Here is a tiny trained network, its code and every weight. The questions are about switching its units off for an input and a class, where a switched-off unit gives its printed mean instead of its output.

import numpy as np


def w(rows, s, z=0):
    codes = np.array(rows[::2]) - 128.0
    scale = np.full(codes.shape[1], s)
    scale[-1] = z or s
    return codes * scale


def f(y):
    return np.maximum(y, 0)


def log_softmax(a):
    a = a - a.max(-1, keepdims=True)
    return a - np.log(np.exp(a).sum(-1, keepdims=True))


def net(x, mask):
    res = np.array(x, float).reshape(1, 8) / 4 @ E
    y = f(res @ A[0][:, :-1].T + A[0][:, -1])
    res = res + np.where(mask, y, B[0][:, -1]) @ B[0][:, :-1]
    return log_softmax(res[-1] @ U[:, :-1].T + U[:, -1])


A, B = {}, {}
E = w([
[129,127,128,128,128,128,128],'x0',
[128,128,128,128,128,128,128],'x1',
[156,87,195,107,126,3,169],'x2',
[128,128,128,128,128,128,129],'x3',
[72,115,2,41,107,91,189],'x4',
[128,128,128,128,127,128,128],'x5',
[98,115,205,16,90,179,119],'x6',
[226,153,89,61,182,103,25],'x7',
],0.0091)
A[0] = w([
[103,123,199,34,117,184,123,2],'neuron 1',
[92,125,154,146,106,136,150,104],'neuron 2',
[164,128,217,194,133,171,86,98],'neuron 3',
[113,129,138,143,126,141,157,106],'neuron 4',
[120,124,108,134,133,169,113,30],'neuron 5',
[140,132,167,163,115,137,109,79],'neuron 6',
[150,128,66,232,139,89,127,5],'neuron 7',
[156,128,119,97,152,124,77,92],'neuron 8',
[124,121,126,133,143,129,128,99],'neuron 9',
[85,131,148,154,130,145,175,81],'neuron 10',
[112,131,139,149,127,149,172,88],'neuron 11',
[144,120,169,123,123,61,135,33],'neuron 12',
[116,140,78,149,129,253,95,26],'neuron 13',
[138,128,177,109,134,49,159,54],'neuron 14',
[196,135,97,89,130,125,57,50],'neuron 15',
[94,120,41,68,113,114,171,93],'neuron 16',
[83,121,144,173,104,151,171,97],'neuron 17',
],0.023,0.0042)
B[0] = w([
[113,188,119,252,128,190,196,204],'neuron 1',
[159,109,119,144,151,127,90,164],'neuron 2',
[88,144,99,7,166,164,139,221],'neuron 3',
[134,106,139,140,146,126,98,154],'neuron 4',
[134,123,146,123,107,97,158,160],'neuron 5',
[102,142,114,88,153,139,132,165],'neuron 6',
[109,184,130,232,121,194,191,231],'neuron 7',
[168,99,122,147,150,123,78,193],'neuron 8',
[136,129,128,129,128,132,139,132],'neuron 9',
[176,113,122,139,139,124,70,176],'neuron 10',
[144,113,124,143,133,122,72,163],'neuron 11',
[125,114,138,124,67,68,154,177],'neuron 12',
[119,111,157,116,33,24,162,239],'neuron 13',
[122,115,151,117,56,56,141,191],'neuron 14',
[171,77,135,159,171,136,46,227],'neuron 15',
[88,150,111,10,173,167,134,255],'neuron 16',
[174,80,138,145,168,123,74,191],'neuron 17',
],0.029,0.022)
U = w([
[71,127,63,1,171,159,150,218],'0',
[202,47,106,139,167,127,59,113],'1',
[113,90,143,93,30,37,179,185],'2',
[109,174,94,200,130,196,202,3],'3',
],0.0077,0.0016)

Each question gives the input, the list of numbers given to net, and the class t.
The units are the neurons (one row each of A and B). Each row of codes is followed by its name. A weight is (code - 128) times the scale printed after its matrix; where a second scale follows, it is the last column's (A, B and U).
mask holds one flag per neuron, in row order. A switched-off neuron (its flag False) gives its mean, the last column of its row in B, instead of its output. The means were averaged over made-up inputs and are rounded, as every weight is.
A unit's drop is (log p(t) with every unit on - log p(t) with that unit switched off) / (log p(t) with every unit on - log p(t) with every unit switched off).
The circuit of an input: a set's keep is (log p(t) with only the set's units on - log p(t) with every unit switched off) / (log p(t) with every unit on - log p(t) with every unit switched off). Starting from the 12 units with the biggest drops (on a tie, the unit counted first), units are removed one at a time, each time the one whose removal leaves the highest keep (on an exact tie, the one counted first), for as long as the keep stays at least 0.8.
circuit, biggest first: the units of the circuit, biggest drop first
top k neurons: the k neurons with the biggest drops, biggest first
drop of u: that unit's drop, to one decimal
input [-1,4,-6,8,-8,-8,-1,4], class 0: circuit, biggest first	(neuron 3)
input [-8,6,-7,6,-4,-7,5,-6], class 2: top 3 neurons	(neuron 13; neuron 15; neuron 8)
input [0,6,5,-3,4,-8,0,0], class 2: top 2 neurons	(neuron 3; neuron 14)
input [-5,-7,6,-5,7,6,3,-8], class 1: top 3 neurons	(neuron 17; neuron 3; neuron 10)
input [7,-2,-6,6,-4,-7,4,-4], class 2: top 2 neurons	(neuron 13; neuron 16)
input [-8,-1,-4,-4,6,-8,-7,7], class 1: top 4 neurons	(neuron 15; neuron 1; neuron 3; neuron 8)
input [-1,-1,-4,-4,-1,-4,0,-3], class 2: top 4 neurons	(neuron 15; neuron 13; neuron 8; neuron 16)
input [-8,-1,7,-2,-5,2,-5,0], class 2: top 3 neurons	(neuron 14; neuron 16; neuron 12)
input [-8,-4,-2,-5,4,4,-8,-6], class 3: top 2 neurons	(neuron 7; neuron 15)
input [-2,-4,-2,5,-6,7,6,-8], class 1: top 2 neurons	(neuron 17; neuron 16)
input [-6,7,4,7,6,-3,7,6], class 3: top 3 neurons	(neuron 1; neuron 3; neuron 17)
input [-4,8,-2,-6,-2,2,6,-5], class 3: top 3 neurons	(neuron 1; neuron 15; neuron 8)
input [-3,-2,2,-4,2,-8,8,-7], class 3: drop of neuron 8	0.3
input [2,0,-2,2,-8,3,2,0], class 0: drop of neuron 3	0.1
input [6,4,2,-2,5,-5,1,-6], class 1: circuit, biggest first	(neuron 17)
input [0,1,2,0,-6,-1,-5,1], class 0: drop of neuron 3	4.5
